Each row is followed by its class.
24	31	-11	-50	44	-13	-37	-12	-41	52	70	13	-22	-60	2	29	35	-24	-43	2	-1	46	-39	-6	-60	23	-2	-50	26	59	8	13	20	-56	19	37	56	-51	23	-19	58	39	44
maz
4	-53	-8	-53	-5	8	-15	17	-27	-18	7	2	17	-14	-9	12	44	-18	66	19	0	-39	-64	-4	0	-9	-16	6	20	-40	42	10	-26	-3	30	21	-22	15	33	28	-24	9	5
Subu
-48	7	-40	2	51	-63	4	-13	22	0	55	6	-42	15	12	-12	19	1	-60	12	1	45	-41	-5	-26	42	-17	-49	1	-2	-14	0	17	-27	6	28	51	-56	1	-50	75	26	10
Kape
-8	16	-7	-41	26	-10	10	13	0	2	-4	3	2	-3	-2	-2	0	-13	-14	-5	35	-4	19	-8	-27	-8	10	15	-15	12	4	-6	2	23	25	-33	-24	-9	4	-3	-3	35	-10
siluf
3	26	-16	23	-14	-20	8	-24	-14	-3	6	21	3	22	-2	53	43	-24	-20	30	-13	-11	-19	35	5	-13	-16	-24	-7	-9	-4	-52	-13	-19	12	-26	-64	19	-25	-17	11	-6	-24
Zari
-29	4	25	-39	13	33	-20	23	16	-1	26	22	-11	-23	-4	-13	14	-27	30	12	18	51	-14	14	0	18	21	24	4	-5	9	23	-4	-11	-4	14	-11	20	40	61	-10	-7	16
segu
7	20	-11	-22	23	-25	8	-16	-4	36	11	-10	11	-2	30	5	-5	9	5	20	-31	-8	5	-16	12	-11	27	-30	6	11	10	-4	-21	-16	0	22	8	-18	12	29	-7	6	10
las
-6	-20	-18	6	5	16	-18	23	9	32	10	5	-4	-16	1	8	-9	13	15	-3	-6	-3	14	11	14	-5	-13	13	-9	14	32	28	-3	6	19	22	2	-21	19	18	0	-6	-20
segu
-30	-20	-17	-8	-12	30	19	-16	-34	29	16	-17	-16	12	-3	-13	14	37	32	-1	-8	-24	17	11	-34	2	30	-2	-9	1	11	11	-13	-34	3	-9	13	26	6	-15	12	-1	1
Subu
-62	-21	17	-23	-4	-18	42	-17	18	-32	-20	-17	-10	3	-24	-75	6	34	-2	-24	-1	-30	34	6	-58	6	-3	13	-6	-11	27	1	1	-15	44	40	-51	22	-25	6	-5	-22	-25
vade
-13	-71	37	23	22	-15	-17	-52	-4	-97	6	-22	2	15	16	-28	18	-3	-6	-7	-11	5	-40	12	4	50	-5	9	53	1	-24	-12	-27	-6	2	21	-26	49	2	-43	29	21	36
Subu
-10	5	-10	4	4	16	23	0	7	-2	10	3	-22	-7	-1	2	-7	4	-15	20	13	12	2	-8	16	8	11	27	-8	12	13	11	-10	28	13	7	29	-6	4	-27	8	8	-10
vade
39	-89	43	-6	-10	-13	-14	22	-11	0	-6	2	-7	32	13	16	1	-3	16	-39	17	-29	42	-8	20	1	9	-3	21	-22	51	-1	-7	-17	-19	2	94	16	11	-6	15	9	-30
las
9	-29	-34	51	-5	38	-2	-19	8	16	-3	-12	14	32	-18	43	-3	35	-32	-16	-37	17	-2	27	31	7	-39	26	36	37	39	15	-30	3	-8	-44	-5	43	6	36	1	-30	-29
segu
9	-39	1	11	27	47	-9	1	-7	15	5	1	-1	-1	-37	-27	-12	45	15	-38	35	2	13	2	11	-21	-24	51	2	-19	30	-4	7	-16	31	1	-32	28	11	-15	-16	-5	-21
fuge
-11	-20	-8	22	16	26	-20	-58	1	10	16	5	-9	0	-14	-3	-19	46	0	-21	-16	11	10	40	7	16	17	40	8	80	36	10	-2	-14	23	-41	-10	17	30	17	-4	-15	-10
segu
-13	10	15	-8	25	-2	11	2	-4	-21	35	-9	-18	-22	-27	-15	18	-2	-4	1	-5	36	0	-2	28	27	0	42	10	-11	55	-13	38	34	30	7	-41	18	3	-12	27	6	4
vade
8	-13	-13	1	24	9	7	19	23	17	36	14	-16	13	29	16	0	-24	10	12	10	7	13	1	6	6	6	-4	-37	19	3	-1	-1	-25	-13	14	-5	-18	-17	-8	3	17	-26
kufi
-6	10	21	-48	-11	-16	6	6	70	-3	34	7	45	7	-20	49	8	12	-50	-10	46	16	-19	-24	-14	1	20	48	-21	-42	43	18	-17	32	25	-22	-40	-17	-19	-19	-8	40	17
siluf
-10	-12	1	3	19	7	13	-18	7	-11	28	22	-18	10	-17	8	-4	10	-16	5	14	5	-26	0	-30	6	12	9	-11	-3	-3	-15	10	0	16	-9	6	-10	15	-1	13	9	-12
las
9	14	-28	4	12	2	8	-18	-14	27	10	0	-17	7	-12	6	12	-7	-9	10	-17	29	-3	5	13	8	24	-2	9	3	5	-2	10	15	12	-36	-6	0	22	4	19	-26	3
kufi
-10	-14	1	30	1	-7	4	23	-12	12	-26	7	20	20	-22	4	3	36	-21	-12	16	-13	8	35	19	-5	1	16	-7	-10	1	-4	-9	-8	10	-8	11	13	24	-26	-45	23	-11
maz
-4	-7	13	6	14	12	-26	19	-9	10	14	22	-24	-20	30	-7	10	-48	22	37	9	5	7	15	11	-5	2	-12	-5	9	33	1	21	-29	14	21	17	-8	2	16	12	6	-17
segu
22	41	26	7	-14	-22	-27	-14	4	-5	21	1	-45	-23	18	-29	-14	-48	11	5	-22	7	2	-1	-31	-7	-63	-21	4	27	5	-10	36	-7	9	-33	-44	13	-31	28	10	-11	12
maz
-3	-33	-17	-41	-2	33	3	19	-22	8	-12	1	18	2	-33	8	19	35	-4	-18	41	-2	14	8	-8	-17	24	23	-14	-24	-2	-31	10	-16	-10	8	-6	-4	0	10	-8	2	-17
fuge
15	10	38	17	50	-31	-44	-31	62	37	24	-18	-3	-37	-28	-18	-24	-5	-56	-10	6	59	-10	-33	-20	-16	-45	-38	19	-41	-3	28	-29	8	33	30	-9	10	-9	9	24	49	42
siluf
-10	-25	-8	-6	-8	19	18	-5	-11	-28	2	-7	20	-19	-40	-40	-3	8	-19	-15	-7	-13	-2	3	-10	-9	3	28	-19	2	31	-21	-2	7	35	13	-42	25	26	2	-18	13	-21
Dil
-9	-53	-23	0	6	-1	4	27	-8	12	0	12	-10	34	-15	30	25	7	9	-2	29	2	17	25	-14	7	-1	-27	-17	-32	-7	-13	-13	-22	-8	12	39	32	10	-13	21	17	-54
Zari
-4	-15	8	4	14	-14	19	-13	23	-5	-3	25	5	15	8	34	-1	16	-17	-28	4	-5	-9	7	-28	-11	-2	-6	-18	-4	-15	-11	-21	-16	6	17	29	-4	11	0	11	-6	-13
Zari
2	9	6	-7	-7	0	-20	-8	2	0	-26	24	43	-19	-3	11	8	8	-12	-9	24	-2	-8	-9	21	-24	1	0	-8	-19	-5	-15	-3	-1	4	-16	-30	18	-17	-24	-25	-6	-15
tiz
-27	-23	0	3	23	-18	-17	-19	-24	-42	-14	-23	26	-5	-37	-27	11	25	-5	-25	-4	-23	1	31	11	9	-18	-26	-4	3	4	-29	22	-22	3	16	12	-8	8	8	36	-12	-6
Dil
-8	-5	33	-2	32	3	-16	-12	34	49	17	-2	11	22	-10	75	10	20	-63	-45	-31	29	32	22	26	-31	-11	7	0	-23	-9	-6	-73	4	5	24	18	-12	25	4	20	-12	39
segu
3	-44	14	-38	8	-7	11	17	26	-5	-12	-3	-3	-14	-6	-9	-3	6	-1	-19	16	-3	25	9	-3	-15	-16	20	-23	-12	16	-4	-27	7	9	22	49	9	6	10	-8	11	-29
vade
4	-60	1	-8	32	-7	5	8	-37	-25	-28	5	0	3	-12	-24	8	-6	15	-19	35	-15	27	44	-23	2	-14	18	15	-25	-20	-38	17	-1	3	-22	0	23	-3	-3	-14	7	-43
Zari
31	-41	40	16	5	32	12	20	-48	6	-16	13	-12	-19	6	75	34	-50	-46	-44	-12	-22	-1	-26	-30	-27	-22	11	31	-14	25	-10	-16	7	2	-7	23	5	-5	-21	21	13	0
Subu
-7	31	-25	38	-14	12	38	-25	-1	9	27	40	-34	-46	14	-22	-17	-10	-32	24	-16	3	-23	-19	-41	-20	-9	-32	-21	19	-69	-11	-8	-10	-12	65	77	-55	-15	-36	40	-6	11
vade
-2	-26	19	-13	8	-17	-4	6	-13	20	12	-12	-13	-6	13	36	26	-2	7	-6	-5	24	16	18	-1	19	-8	0	-14	-12	18	4	-26	-18	-16	3	-7	22	14	24	-7	21	8
Subu
88	-39	-12	9	-26	-44	-52	-10	22	-3	-34	-44	-7	12	16	-1	-48	-28	-13	11	-68	-16	51	23	22	-39	-17	-10	0	10	27	-27	-12	62	12	-22	65	5	-16	12	18	-25	-5
bap
-2	0	-42	-6	-4	2	4	19	25	15	24	-10	13	15	11	6	-5	-8	-17	6	2	-6	7	-7	7	-7	-18	-4	-26	8	11	16	-30	-15	-1	10	34	0	-4	-36	24	13	-10
Dil
-29	32	12	0	19	30	5	7	-2	1	-26	17	9	-59	-23	-47	7	-24	-18	-12	21	6	7	-3	-13	-11	28	29	29	13	-6	28	-14	9	24	18	-31	10	18	-10	-22	10	7
siluf
-4	-4	-9	-5	-10	-25	-1	2	17	-6	7	6	-9	-16	6	-22	-1	-2	-1	0	1	4	27	20	17	2	-3	13	-27	16	11	-6	-2	4	14	1	29	10	2	-45	19	-2	-28
vade
35	-42	-44	-7	-16	46	-9	5	10	-11	-13	2	-2	-64	3	-8	-3	-3	-2	4	1	7	3	-1	-21	7	-29	33	43	54	27	4	14	11	-50	60	-1	-37	-47	42	8	-21	-31
bap
-47	6	18	-25	-8	-14	-8	-12	6	-11	-14	-1	18	24	-45	-36	12	34	-36	-13	17	3	-23	-26	3	10	35	-15	34	-29	-10	-9	-3	1	14	-5	-39	6	32	-12	12	5	2
las
2	-7	-8	-13	28	10	-6	39	-4	7	2	4	28	-11	-17	2	10	4	-19	-14	23	27	-7	0	23	-10	8	27	-2	-36	12	-19	26	-7	-6	1	18	-7	1	-6	1	12	-5
fuge
-19	30	43	-45	-13	-23	-35	-5	88	21	-2	-1	-4	-8	-6	-35	-22	-3	-52	-7	35	58	22	-6	24	-13	-35	22	11	-31	-9	-4	-19	-8	-44	-26	-21	-6	-20	43	-7	-3	0
las
19	-29	-11	-3	-23	-4	-8	-8	-19	7	-5	0	18	-8	-15	-8	5	22	6	6	-9	-8	10	19	13	-6	20	2	5	-10	33	-23	-12	6	6	1	12	1	8	-15	-9	-13	-29
bap
-11	-7	4	-20	-25	-14	5	-21	4	15	-3	16	10	15	-36	12	21	36	-4	-18	4	9	4	23	6	-20	34	-15	-21	-40	-19	-46	-22	-5	0	-12	-1	29	32	-1	9	5	-8
Zari
14	-36	-23	10	20	33	-12	12	-24	21	16	23	-8	-39	3	-10	-9	11	45	8	31	-3	7	1	13	-8	-15	24	8	-1	18	3	31	6	-8	11	17	7	9	-4	-26	14	-27
maz
-3	26	-7	-57	-27	-4	-29	15	33	-6	36	-24	3	8	-54	-30	6	-16	-2	-8	-3	19	-7	29	21	2	-23	46	-9	-12	0	-6	-34	23	6	-22	-64	9	17	4	-7	20	59
Dil
-18	20	-5	9	21	33	11	-6	-20	14	6	12	-22	-20	-35	14	2	26	-13	-28	6	20	-20	-6	1	10	-19	-1	-11	23	15	-8	-1	10	19	-48	-15	10	10	-3	2	17	-27
tiz
11	-29	-5	-15	-26	32	-15	-2	-16	14	-13	1	-10	35	-40	-6	8	34	4	-1	16	-5	-9	2	2	-7	-4	-7	29	5	20	-11	-34	-17	-12	18	16	4	19	24	-1	-11	-7
bap
4	12	-5	12	1	11	-11	-18	-10	2	26	-7	29	0	-7	-7	-2	19	2	13	-22	14	-30	4	24	-6	-3	30	11	-24	-10	-11	7	5	-12	-4	-40	15	8	-1	-6	-5	44
Subu
-29	-12	-5	0	-40	-8	7	15	20	-2	-11	35	5	30	-4	-11	-3	8	-12	11	9	-16	12	3	-1	-9	30	16	-16	-11	15	-15	-25	-5	-12	27	-2	-17	-1	-15	-35	-8	-28
bap
1	-12	-2	12	-3	16	6	-17	-15	19	17	25	-17	5	-3	-6	-13	28	19	5	15	-19	-12	-22	-20	-5	11	-20	-5	14	-9	-2	2	-27	-8	26	8	-18	17	15	-4	6	-13
las
2	-3	8	-16	4	-6	-10	3	-12	5	6	12	-2	-11	14	17	2	-7	-1	1	10	7	4	9	-27	2	1	-19	-9	6	-9	8	3	-18	-5	-9	46	4	11	12	-9	-7	-8
maz
13	-11	-7	-40	23	44	16	37	-39	18	20	-29	-11	20	-19	40	4	-27	-55	18	-11	28	-3	-11	6	-4	42	6	22	-39	-11	15	-36	41	-4	-7	74	-12	40	10	-12	4	21
Kape
-14	-47	-29	-3	-9	27	1	-36	-67	7	-14	17	1	7	-21	14	19	34	-29	14	11	-32	-20	-1	-3	-18	4	8	24	1	-19	-27	-22	-7	4	35	-3	-22	35	-23	-6	-2	-4
Subu
0	-21	-2	-3	34	56	5	10	-1	19	-15	-1	8	25	-30	8	-11	43	1	-30	12	-19	-12	-15	0	-33	-25	0	1	-19	5	0	-23	-10	12	18	41	14	-1	11	-4	1	-2
tiz
-19	2	23	42	4	-6	14	-28	-5	-12	-12	19	-2	11	-23	-34	-9	40	-3	-1	19	-8	-11	32	14	21	13	47	13	7	9	4	-6	-11	27	0	-59	-2	31	-1	-54	-7	8
las
19	23	22	-47	0	40	-44	-5	-13	-5	47	1	12	5	-28	-2	0	-7	-22	0	21	1	-21	-9	-26	-22	-24	6	5	11	-8	-19	27	-20	22	-16	-44	9	-2	-22	19	-5	13
maz
34	-30	26	5	68	-40	20	36	3	8	-19	-10	22	-21	46	-3	-2	-19	-10	-34	10	18	3	-1	-6	-2	-28	-33	31	-51	-26	-6	-6	-20	-27	24	114	-15	-17	-2	28	35	8
Zari
-25	7	-39	10	26	-25	-4	-16	-18	33	-10	11	19	-14	-16	9	10	24	-6	1	20	19	25	10	1	13	4	-13	10	1	1	21	3	2	-6	-9	-1	7	16	14	-5	-12	-23
siluf
38	26	-44	-14	25	28	23	24	-88	50	42	16	-22	-39	7	13	11	-42	-9	7	-18	31	-14	-16	-42	-1	-30	-41	19	-15	-72	-10	-21	6	-22	3	56	-26	1	-11	12	8	29
tiz
-13	-15	14	-60	17	20	-28	29	4	19	27	18	2	22	-7	18	8	-1	19	-1	43	-3	-6	-5	-15	-19	-8	-20	-22	-10	4	-10	-5	-44	-14	-12	41	15	12	19	-11	29	-23
maz
19	20	-9	23	3	-28	-16	-3	33	1	5	9	-31	-30	13	-31	9	-37	11	4	-8	26	2	20	19	14	9	6	-16	32	9	1	25	6	28	-13	-46	3	3	-36	29	5	4
kufi
-11	-38	19	9	-15	41	-11	-16	-53	2	-5	-9	16	12	-38	30	10	54	-21	15	31	-11	-13	-12	6	1	36	-4	-3	-29	-22	-17	1	2	-13	25	-33	-4	16	-13	-9	27	11
Subu
-37	-28	10	-15	-4	22	-15	-18	-9	-11	34	27	5	-31	-17	27	10	-19	-19	9	10	12	2	8	-20	-5	27	1	-19	-23	10	-36	26	18	4	-63	-13	-3	-14	5	5	5	-55
segu
-5	-7	-14	11	23	5	5	16	0	27	20	7	-11	-8	16	3	11	-32	20	26	12	-5	8	10	5	-2	18	-27	-22	-15	-2	-3	-1	-20	-3	-19	6	-13	-28	-22	-3	21	-31
kufi
9	-11	-10	-1	19	-2	-21	16	-4	8	-5	-1	-16	-6	-8	-11	-8	-14	-24	12	11	19	3	12	9	1	-29	-9	-11	-4	5	-5	-4	2	15	-10	30	7	-9	-12	-6	25	-22
tiz
50	11	24	28	-42	-33	4	-2	4	-19	-31	-46	22	11	1	39	17	16	-21	6	-30	-13	-22	22	-20	23	-8	-43	13	-22	-37	37	-88	25	38	44	-43	-19	1	-34	0	-27	56
bap
-14	-16	-24	12	55	3	26	-6	-43	13	-24	5	13	-16	11	3	19	41	18	-10	20	2	4	0	46	13	-22	12	43	-26	26	-19	26	1	-31	18	30	-25	-28	19	-4	-7	2
tiz
-20	-10	18	24	4	30	13	0	0	22	-2	13	22	23	-9	53	1	49	-24	-12	42	-3	14	16	-6	2	52	26	-37	-1	8	2	0	-1	22	-44	-19	-3	8	-33	-12	25	-15
segu
5	10	-28	-11	31	52	35	40	-9	-16	3	-29	5	21	3	-7	-36	23	-6	6	-15	24	-8	-31	10	9	-43	8	3	-27	-34	8	3	49	-28	28	20	-8	-8	56	3	-29	5
tiz
18	-40	-17	-16	26	16	26	-32	-7	40	18	1	-15	9	-6	2	-9	23	5	-21	-18	-2	16	-7	-14	-25	16	0	-5	-9	-16	-14	-45	9	12	10	7	-7	26	16	-17	-3	4
kufi
5	7	45	-12	45	17	-11	10	4	-17	45	28	5	46	46	7	-19	-13	32	47	58	-11	-32	-11	64	7	12	28	-2	-14	21	4	-8	-35	2	1	39	-26	24	-23	-23	14	1
las
-2	-17	17	30	24	28	26	-48	-39	2	5	-34	-26	30	-58	10	14	75	1	-6	-22	17	-16	14	-21	27	59	-16	24	-17	34	-14	-8	17	41	8	14	20	35	10	39	-5	42
bap
-6	-7	-9	11	-17	23	-7	21	42	7	-9	-19	-17	-15	-18	5	-3	23	-33	-2	20	8	-1	-16	1	-1	-2	-2	-17	0	12	36	-2	14	12	32	-33	-12	-5	-15	10	10	-19
Kape
-28	16	8	-54	-23	-5	15	-25	13	-7	29	20	3	16	-21	16	29	20	19	-26	14	-1	-6	36	-13	-6	39	9	-34	-11	2	-55	0	-18	-2	-80	0	21	5	-10	28	1	-19
Zari
22	17	-30	-2	6	11	10	-16	17	-2	-1	-36	32	-6	-2	19	-21	23	-44	9	-9	-3	-6	2	-7	-10	-17	5	-26	23	-12	13	-28	12	19	22	-14	-22	3	0	6	-6	18
Dil
3	2	6	2	-36	-21	-8	9	50	-8	-23	-2	7	-16	12	-2	11	1	16	9	8	13	6	12	10	0	13	-9	-10	-34	7	5	-24	17	-10	3	9	5	-17	-17	18	-19	-7
bap
17	-24	-2	-2	-13	31	-17	7	-54	-17	-12	13	44	-21	-25	-15	24	4	7	31	49	5	-60	8	13	-4	6	23	18	-40	-23	-21	15	-9	-7	-31	-29	30	24	-20	-32	26	-1
Subu
-3	-2	-14	-11	10	9	-1	21	14	-7	5	-21	39	18	14	13	-12	-4	-23	4	16	-15	18	11	22	-12	-11	-2	-28	-12	-21	8	-33	-14	-19	9	58	-14	-9	-30	12	-6	-4
Dil
19	1	3	-35	-19	-12	-18	13	-8	11	0	23	21	-64	-19	-27	11	-18	12	8	30	-17	-15	-13	-23	-32	12	-10	-25	-9	12	-20	33	-9	27	-5	-1	-8	-14	-30	-7	36	-24
vade
-5	-6	-36	48	-2	-43	-21	-19	27	3	20	8	-47	-8	-31	-1	-1	-32	-45	-12	-43	-11	-10	9	-25	11	-39	-5	11	21	-2	2	26	39	30	0	-53	-70	-41	-35	36	-5	11
kufi
-21	-8	-31	-11	12	17	8	23	4	-17	-10	12	-37	-13	20	-16	1	0	7	20	26	6	-2	1	25	22	-23	2	-24	32	14	10	-9	5	19	34	20	-10	14	-22	17	5	-51
tiz
-1	7	-27	9	0	-12	-29	-13	19	3	-11	13	10	12	3	-18	-11	3	0	24	4	1	-1	14	-16	-8	11	-11	-3	17	-11	-2	-6	-13	3	5	0	2	-8	-21	1	-20	-10
bap
-14	-8	-1	1	16	3	-8	-19	-56	-11	-10	-20	20	-16	-15	-38	2	26	11	3	-7	-13	-34	-6	0	8	4	-5	32	-7	-19	-15	22	0	-1	-13	-35	-1	13	5	-8	18	23
Subu
-52	31	-19	19	-4	-7	31	-20	3	21	-24	19	-29	-6	11	-27	7	55	9	-3	33	20	22	20	36	22	-1	0	-21	18	8	-15	4	-23	-22	-19	7	-5	-12	-9	3	0	-26
tiz
-11	-19	-6	23	34	31	3	-9	-5	8	5	-15	11	-18	-12	10	-31	36	-11	8	-3	9	-14	-2	-5	3	8	48	-4	-10	-13	25	1	34	2	17	-21	-16	13	17	-39	13	28
Subu
-1	23	23	-29	-17	8	7	-27	-17	-23	31	25	0	-4	-12	8	4	-9	-17	12	10	-12	-44	-21	-18	-3	38	6	1	1	-4	-38	22	9	10	-43	-19	-32	9	-3	8	6	5
las
